Below are the code and all the weights of a small trained network. Each question names an input and a target symbol and asks about switching units off, where a switched-off unit gives its printed mean instead of its output.

import numpy as np


def w(rows, s, z=0):
    codes = np.array(rows[::2]) - 128.0
    scale = np.full(codes.shape[1], s)
    scale[-1] = z or s
    return codes * scale


def f(y):
    return np.maximum(y, 0)


def softmax(a):
    e = np.exp(a - a.max(-1, keepdims=True))
    return e / e.sum(-1, keepdims=True)


def log_softmax(a):
    a = a - a.max(-1, keepdims=True)
    return a - np.log(np.exp(a).sum(-1, keepdims=True))


def net(x, mask):
    ids = ['ΔΦΨΩαβγεηθσ'.index(c) for c in x.split()]
    T = len(ids)
    res = E[ids] + P[:T]
    q, k, v = (res @ M[0].T for M in (Q, K, V))
    z = softmax(np.where(np.tri(T) > 0, q @ k.T / 3**0.5, -1e9)) @ v
    res = res + np.where(mask[0], z, O[0][:, -1]) @ O[0][:, :-1]
    y = f(res @ A[0][:, :-1].T + A[0][:, -1])
    res = res + np.where(mask[1:9], y, B[0][:, -1]) @ B[0][:, :-1]
    return log_softmax(res[-1] @ U[:, :-1].T + U[:, -1])


Q, K, V, O, A, B = {}, {}, {}, {}, {}, {}
E = w([
[121,102,104,114],'Δ',
[116,68,73,211],'Φ',
[72,108,178,57],'Ψ',
[99,44,121,162],'Ω',
[134,109,52,181],'α',
[75,195,194,251],'β',
[119,124,99,96],'γ',
[147,175,34,127],'ε',
[76,67,163,108],'η',
[102,167,135,34],'θ',
[126,193,76,69],'σ',
],0.015)
P = w([
[83,131,108,135],'0',
[155,125,10,88],'1',
[127,104,67,40],'2',
[113,116,61,50],'3',
[144,128,16,77],'4',
[127,118,33,67],'5',
],0.011)
Q[0] = w([
[245,97,182,133],'H1',
[204,170,240,183],'H1',
[75,145,21,84],'H1',
],0.011)
K[0] = w([
[142,70,29,17],'H1',
[204,1,97,21],'H1',
[60,231,248,229],'H1',
],0.0083)
V[0] = w([
[129,188,144,72],'H1',
[49,122,248,108],'H1',
[94,49,161,115],'H1',
],0.016)
O[0] = w([
[33,113,132,64,84],'H1',
[116,5,111,138,2],'H1',
[186,41,149,117,88],'H1',
],0.021,0.0045)
A[0] = w([
[36,112,89,96,50],'N1',
[171,84,87,151,246],'N2',
[40,103,40,92,86],'N3',
[88,150,21,73,64],'N4',
[255,99,134,101,35],'N5',
[92,208,51,128,184],'N6',
[78,62,75,138,106],'N7',
[81,57,116,89,105],'N8',
],0.0097,0.012)
B[0] = w([
[165,124,198,142,165],'N1',
[126,108,149,34,193],'N2',
[169,167,177,178,180],'N3',
[89,107,178,182,192],'N4',
[81,72,194,239,176],'N5',
[127,71,123,104,255],'N6',
[103,169,100,163,167],'N7',
[138,173,8,172,167],'N8',
],0.011,0.034)
U = w([
[222,157,123,225,111],'Δ',
[202,241,66,150,241],'Φ',
[138,118,97,85,254],'Ψ',
[75,142,154,205,39],'Ω',
[133,167,77,174,112],'α',
[109,160,38,193,154],'β',
[160,78,147,132,17],'γ',
[124,233,70,254,25],'ε',
[96,78,91,158,48],'η',
[174,110,100,57,227],'θ',
[56,219,35,134,174],'σ',
],0.0079,0.0071)

Each question gives the input, a string of symbols that net reads in full, and the target symbol t.
The units are the heads (3 rows each of Q, K, V and O) and the neurons (one row each of A and B). Each row of codes is followed by its name. A weight is (code - 128) times the scale printed after its matrix; where a second scale follows, it is the last column's (O, A, B and U).
mask holds one flag per unit, heads first, then neurons. A switched-off unit (its flag False) gives its mean, the last column of its rows in O or B, instead of its output. The means were averaged over made-up inputs and are rounded, as every weight is.
A unit's drop is (log p(t) with every unit on - log p(t) with that unit switched off) / (log p(t) with every unit on - log p(t) with every unit switched off).
The circuit of an input: a set's keep is (log p(t) with only the set's units on - log p(t) with every unit switched off) / (log p(t) with every unit on - log p(t) with every unit switched off). Starting from all 9 units, units are removed one at a time, each time the one whose removal leaves the highest keep (on an exact tie, the one counted first), for as long as the keep stays at least 0.8.
units of the circuit, in order: the units of the circuit, biggest drop first
unit that matters most: the unit with the biggest drop
top k neurons: the k neurons with the biggest drops, biggest first
drop when u is switched off: that unit's drop, to one decimal
input η σ Φ σ, target η: units of the circuit, in order -> H1; N8
input ε Ψ η Φ α, target σ: units of the circuit, in order -> H1; N3
input Φ σ θ Φ ε ε, target Δ: units of the circuit, in order -> H1
input σ σ θ Φ ε, target Ω: units of the circuit, in order -> H1; N4; N8
input Ψ ε Φ, target β: units of the circuit, in order -> N8; H1; N7
input σ Ω σ Ψ γ Ω, target Ω: units of the circuit, in order -> H1; N4; N1
input Ψ Φ σ, target β: units of the circuit, in order -> N8; H1; N7
input β Φ σ, target β: units of the circuit, in order -> H1; N8; N6
input θ σ γ η, target ε: units of the circuit, in order -> H1; N8; N3; N6
input σ σ σ θ, target Ω: top 2 neurons -> N4; N2
input Ω σ Φ σ, target γ: top 2 neurons -> N5; N2
input Ω σ γ Ω, target γ: top 3 neurons -> N5; N2; N8
input Φ η Φ Φ Φ Ω, target Δ: top 2 neurons -> N5; N6
input α σ α Ψ, target Φ: unit that matters most -> H1
input η θ θ η σ Ψ, target η: top 3 neurons -> N5; N2; N8
input σ σ Φ Ψ, target Ω: top 3 neurons -> N4; N2; N1
input α η σ θ σ, target Φ: top 2 neurons -> N5; N2
input Φ Φ β, target Φ: top 2 neurons -> N5; N4
input α Δ σ α β, target σ: top 3 neurons -> N3; N5; N1
input α σ σ β, target σ: unit that matters most -> N5
input σ σ Ψ α, target Ω: drop when H1 is switched off -> 2.8
